[128 = 0]

[137 171 129 160 113 126 119 130 107 116 157 162  50 137 140 174  59 118
 123 147 126 194 110 148 117 139 108  84 193 108 137 101 161 165 168 120
 124 154 124  83 140 132 106  96 110 156 170 129 109 117  96 149 108 108
 102 132 153 140 172 145  77 130 116 105 139 130  89 141 202 109 133 143
 124 137  73 120 132 126 118 120 108 142 141 118 112 128 214 145 123 130
 173 106 157 142 150 162  93 108 125 133 114 123  79 141 118 132 127 100
  99 123 126 127 138 159 148 104  87 129 123  94 132  92 143 110 130 181
  98 111 130 114 104 111 144 162 134 133 131 151 135 126 131 132 122 138
 124 119 116 120 123 117 113 121  85 109 142 144 117  94 150 132 112 149
 102 148 120 137 140  69 135 117 106 112 141 156 111  78 121 126 104  76
 107 112 117  97  85 132 146 165 127 128 118 120 162 133 147 165 105 109
 122 132  87 154 111 135 153 126 139 148 107 120 122 115 172 135 127 162] -> Z
[115 160 140 154 102 122 122 120 119 126 144 135 113 126 124 152  86 131
 126 114 126 133 130 151 116 122 120 131 174 160 147 125 138 148 153 119
 106 134 115 111 147 134 118 108 128 122 135 129 102 110 104 144  80  96
 128 129 135 136 143 135 121 120 123 120 136 120 128 139 171 147 139 135
 152 141 100 124 112 128 133  94 136 153 118 126 127 132 170 108  94 143
 138 100 119 146 100 131 117 121 121 128 104 119  99 142  99 144 117 117
 109 104 136 141 115 144 142 122 107 122 124 120 141  91 131 140 119 162
 133 114 132 124  85 129 140 146 125 128 138 158 119 153 115 123 127 153
 142 130 137 113 147 142 127 141 106 108 145 135 109 111 158 135 117 130
  98 135 134 130 153 107 135 118 112 157 131 124 124 120 117 125 121 101
 109 114 123 121 109 110 117 120 134 112 131 111 161 138 123 146 115 111
 101 132  62 156 106 140 156 120 138 124 125 126 106 120 124 137 112 165] -> Z
[147 102 130  99 136 137 131 124 148 137 114 112 146 136 117  95 150 129
 115 120 118 123 112 114 121 143 123 150  93 111  91 122 130  94 101 119
 109 108 157 133 132 141 153 157 136 124 117 144 123 140 147 138 169 152
 139 128 105 120 106 134 164 137 136 154  87 152 137 130 103 128 121 110
 105 127 147  99 143 118 123 138 125 132 140 128 115 122  83 149 137 123
 117 133 144 123 123 124 145 162 112 124 127 130 146 135 147 122 142 144
 136 118 126 131 137  99 128 122 142 127 123 136 115 138 122 127 147 142
 113 140 127 136 100 128 105 131 102 125 125 102 125 123 136 108 133 125
 147 116 121 147 128 121 127 123 149 116  75 128 123 149 103 117 123 128
 136 109 128 126 145 165 136 158 138 157 143 110 128 120 133 114 134 108
 150 132 148 171 137 139 122 114 132  74 147 145 113 100 126  94 146 159
 162 122 164 113 199 120 130 134 131 151 147 130 134 125 111 121 124 131] -> E
[117 139 130 129 107 153 121 117 166 111 125 131 114 158  94 118  51 150
 107 103 104 147 114 119 191 107  99 139 209 115  93  72 161 146 154 102
   8 131 132  98 149 170 131 173 101 160 137 121  51 137  99 153 186  95
 117 145 141 135 148 115 145 107 141 125  96 142 121 129 193 159 150 116
 118 157  44  83 137 112 155  40 122 165 122 137 105  96 134 141 121 148
 160  82 152 158  59 144 104 141  68 130  79  68 133 140 104 135 120 116
  56 108 128 138 153 138 163 140 109  84 106 135 136  41 150 166 157 252
  88 115 116 105  57  85 141 179  69 132 146 137 109 175 131 135 136 172
 167  88 126 160 165 154 170 154 111  39  83 153  88 181 139 123 104 123
 133 127 168 118 208 130 164 194  95 252 155  55 105 105  80  96 114  25
 126  83 145 169 104 133  88  91 151  95 148 120 173 109 152 104 124 129
 125 112 152 145 222 113 166 133 153 200 153 118 119 114 122 117 100 197] -> Z
[112 143 120 138  99 142 116 134 135 132 112 122 146 130 106 124 106 124
 125 106  98 141 135 129 148 121 112 147 138 120 144 106 145 134 142 107
  45 128 146 125 147 164 124 151 116 164 146 131  86 119 106 114 164 101
 149 141 120 115 145 118 130 107 146 135 158 121 121 133 189 126 127 130
 127 162 100 111 133 150 141 107 174 126 115 143 125 102 141 115 119 146
 116 107 124 155  77 143 135 123 100 126  74 113 140 142 109 145 136 124
  90 116 159 117 139 122 153  99 142 103 101 127 135 103 146 134 113 199
 100 129 115 118 127 107 125 128 114 126 170 144 134 154 137 159 150 143
 136 113 118 142 162 129 151 151 125  76 124 132 111 143 171 124 106 128
 123 124 139 124 136 137 148 150  64 233 123  98 108 125 114  98 141 106
 122 121 131 106 121 122  98 107 134  99 136 109 139 136 137 110 130 127
 133 111 143 176 171 124 130 121 144 124 107 116 126 120 126 129 138 144] -> Z
[125 144 133 144 129 133 134 110 144  81 156 154 107 137 119 148  84 126
 131 111 132 132 114 140 109 118 114 123 191 131 139 117 126 140 126 128
 125 139 102 103 126 148 124  89 131 138 141 125 109 126 109 159  94 111
 128 120 139 162 132 163 119 115 114 118  98 119 126 129 137 156 132 130
 143 128  91 123 121 122 235  98 109 130 139 114 124 119 142 127 121 122
 143 123 124 118 155 144 112 119 121 125 136 114 101 139 115 122 120 120
 109 125 123 120 130 135 133 160 111 121 125  97 111  96 128 160 133 145
 130 115 114 117 120 125 136 151  97 127 116 150 122 145 127 144 110 157
 137 117 127 129 139 140 128 137 106 108 149 136 118  92 135 121 123 131
 121 133 125 130 165 103 145 110 110 124 137 134 132 106 104 141 119 102
 122  94 126 112 119 120 104 132 143 111 119 128 171 113 132 164 107 119
  99 121 111 129 101 124 159 116 135 131 141 131 120 122 139 127  91 164] -> Z
[116 167 119 136 130 129 133 109 164 110 137 125 128 146  87 132  88 159
 121 111 139 122 113 119 102  96 128 148 199 137 138 165 122 131 126 118
  75 131 103 108 127 128 136 118 131 129 127 113 133 161 122 173 131 120
 119 138 142 152 107 129 138 120 153 123   5 131 154 141 111 178 148  93
 153 127 106 120 130 114 125  51 114 164 129 137  97 122 124 117 128 137
 120 124 117 138  90 122 117 131 101 132 146  89 146 160 108 143 143 143
 105 128 111 132 125 145 139 175  98  97 115 147 116  88 122 161 163 173
 108 107  90 107 111 133 157 143 107 116 135 135  99 171 134 118 134 153
 191 115 142 141 152 165 147 173 122 104 133 141 131 124 117 139 134 105
 115 122 158 129 193 147 158 127 116 182 137  99 127 137  80 126 114  89
 111  99 139 128 119 110  96 114 143  83 139 126 174 101 128 113 124 120
  94 129 160 135 144  91 122 127 126 143 171 120 133 132  78 130 108 197] -> Z
[111 130 122 152 121 130 114 123 143  92 139 112 136 139 137 133  94 150
 122 107 138  84 115 133  95  95 108 151 200 139 142 133 133 131 129 108
  95 125  75 131 131 142 122 126 128 129 131 115 100 139 104 156 134  98
 121 133 150 148 126 116 142 110 128 135 104 252 121 146 130 153 147 124
 159 131 115 117 104 125 127  67 147 151 116 132 131 125 147 109 114 131
 113 120 100 139  92 109 118 125 111 130 122 104 139 145 113 120 128 115
  93 114 130 145 132 139 133 136 102  98 119 140 117 105 134 145 166 156
 118 128 104 106 129 116 139 134 111 125 136 122 101 164 128 114 124 160
 149 115 125 113 140 157 156 169 111 112 132 151 131 127 120 144 127 101
 111 119 152 121 175 128 161 125 122 184 133 107 121 140  89 128 126 109
 123 104 126 137 120 117  84 115 146  92 122 115 160  93 113 138 128 117
 107 130 135 157 138 120  99 127 128 124 147 119 101 125 124 118 127 176] -> Z
[133 123 122  98 132 123 127 129 119 167 112 108 143 134 112  95 139 140
 107 123 114 123 131  87 142 138 125 136 122 134 100 117 126 116 120 129
 119 121 138 132 129 153 141 155 126 125  90 124 114 148 147 119 162 116
 122 132 127 122 113 123 151 121 147 137 112 131 121 127 122 140 131 114
 116 144 113 111 143 107 135 119 124 126 139 142 124 121 100 159 139 125
 127 120 146 146 102 135 143 125 123 127 125 118 130 131 125 129 139 142
 140 122 125 141 134 113 132 122 137 105 113 137 125 115 126 129 137 153
 117 144 116  86 105 105 124 133 108 121 126 114 124 130 129 133 130 121
 140 137 144 172 135 129 149 128 148 109  94 133 113 154 111 121 128 111
 137 130 150 117 160 156 139 161 106 167 136  82 148 139 108 113 132 123
 134 106 144 153 141 109 100 117 141 124 136 129 127 109 130 101 134 146
 112 106 163 109 175 119 139 120 131 155 139 126 134 132 120 129 127 128] -> E
[132 129 123 123 128 126 117 117 134 121 120 128 143 128 118 104 123 121
 127 124 115 125 122 114 141 128 116 138 139 121 126 119 133 132 128 117
 100 124 134  88 136 135 122 135 140 161 126 133 107 159 124 115 155 122
 130 137 131 128 132 114 142 132 148 131 117 140 138 127 145 127 130 118
 129 118 124 114 125 119 140 123 137 146 118 137 138 107 122 153 130 140
 122 116 134 135 106 149 138 139 127 116 132 120 140 126 123 128 129 131
 110 114 143 127 138 122 146 122 128 108 116 135 123 113 132 130 128 149
 117 111 127 137 103 113 128 132  96 124 136 102 119 135 130 117 130 126
 143 124 122 129 133 135 138 114 138 105 124 134 120 130 112 118 124 117
 138 131 137 125 152 141 137 167 130 170 136 105 122 131 116 111 130 109
 131 116 142 160 145 125 120 115 132 119 137 125 126 118 134 101 127 141
 130 121 147 130 175 132 137 126 129 140 132 119 126 135 114 135 143 122] -> Z
[115 146 131 131 128 122 124 129 120 137 137 137 115 133 139 144 106 134
 143 128 117 137 126 172 131 128 124 118 156 116 133  85 143 137 151 138
 119 140 123 123 141 141 117 125 131 161 128 125 113 113 117 132 142 126
 132 131 138 136 142 126 112 123 116 127 135 124 110 139 164 124 122 139
 103 132 114 135 117 130 125 131 122 125 129 126 115 120 161 128 118 121
 142 112 138 128 123 141 115 128 113 132 124 118 109 124 115 131 127 125
 109 123 134 122 121 148 138  96 110 133 129  99 134 102 139 133 137 154
 107 127 125 128 110 126 131 158 114 129 132 149 146 141 129 129 136 139
 111 128 125 118 149 125 114 111 112 110 125 138 121 131 130 115 121 140
 127 138 117 135 139 102 131 152 104 145 148 131 120 101 129 115 120  93
 124 123 128 112 134 114 130 131 144 115 129 116 152 129 135 138 120 120
 126 129 104 139 146 141 146 119 130 139 129 123 125 122 142 130 124 159] -> T
[116 161 136 143 107 129 121 139 115 131 129 140 106 120 133 152 100 121
 135 123 124 137 136 136 155 126 149 117 153 125 142 138 127 143 152 126
 130 148 111 131 133 133 102 115 131 143 134 118  96  94 107 144 115 101
 135 147 135 137 146 120 116 127 111 124 162 146 122 144 152 135 130 147
 130 121 113 139 115 137 124 123 146 128 129 104 137 128 163 120 104 128
 139 111 126 136 129 139 110 106 129 124 108 119 125 138 113 132 127 125
 101 127 140 125 125 139 142 107 122 138 122 122 138 126 128 137 114 108
 150 121 142 129 153 119 136 127 140 123 132 156 144 135 132 136 116 147
 109 130 134 123 133 127 120 132 252 118 163 150 121 124 165 124 101 133
 127 112 132 139 103  89  97 115 105 120 127 138 129 123 134 122 127 142
 120 131 117 109 115 117 127 136 141 134 119 110 135 140 128 160 121  94
 118 129  85 158  90 134 118 127 129 112 105 128 126 135 143 135 128 133] -> Z
[114 153 134 124 130 132 113 133 124 105 123 129 125 129 131 113 121 128
 124 122 129 139 122 115 141 124 113 130 125 134 130 100 136 120 128 114
 104 136 160 120 133 158 129 143 113 130 128 133  92 125 123 116 155 131
 139 132 118 120 135 126 134 120 125 121 127 131 125 126 130 125 130 121
 111 134 126 123 134 116 154 105 122 126 124 139  96 115 129 145 132 123
 144 117 151 141 116 142 131 129  97 131 122 127 127 119 128 128 143 129
 135 122 137 124 135 126 141 110 128 114 119 127 138 113 125 120 125 169
 121 143 121 146 116 121 133 142 118 128 135 121 136 128 144 127 130 151
 129 121 134 148 135 123 132 125 147 105  98 135 108 154 130 145 117 131
 129 128 139 111 144 139 140 154 116 167 149 109 122 118 121 116 117  83
 101 122 141 142 126 129 129 117 132 115 140 127 130 125 137 101 129 136
 120 118 138 137 181 127 142 127 142 143 127 128 133 121 127 137 125 133] -> E
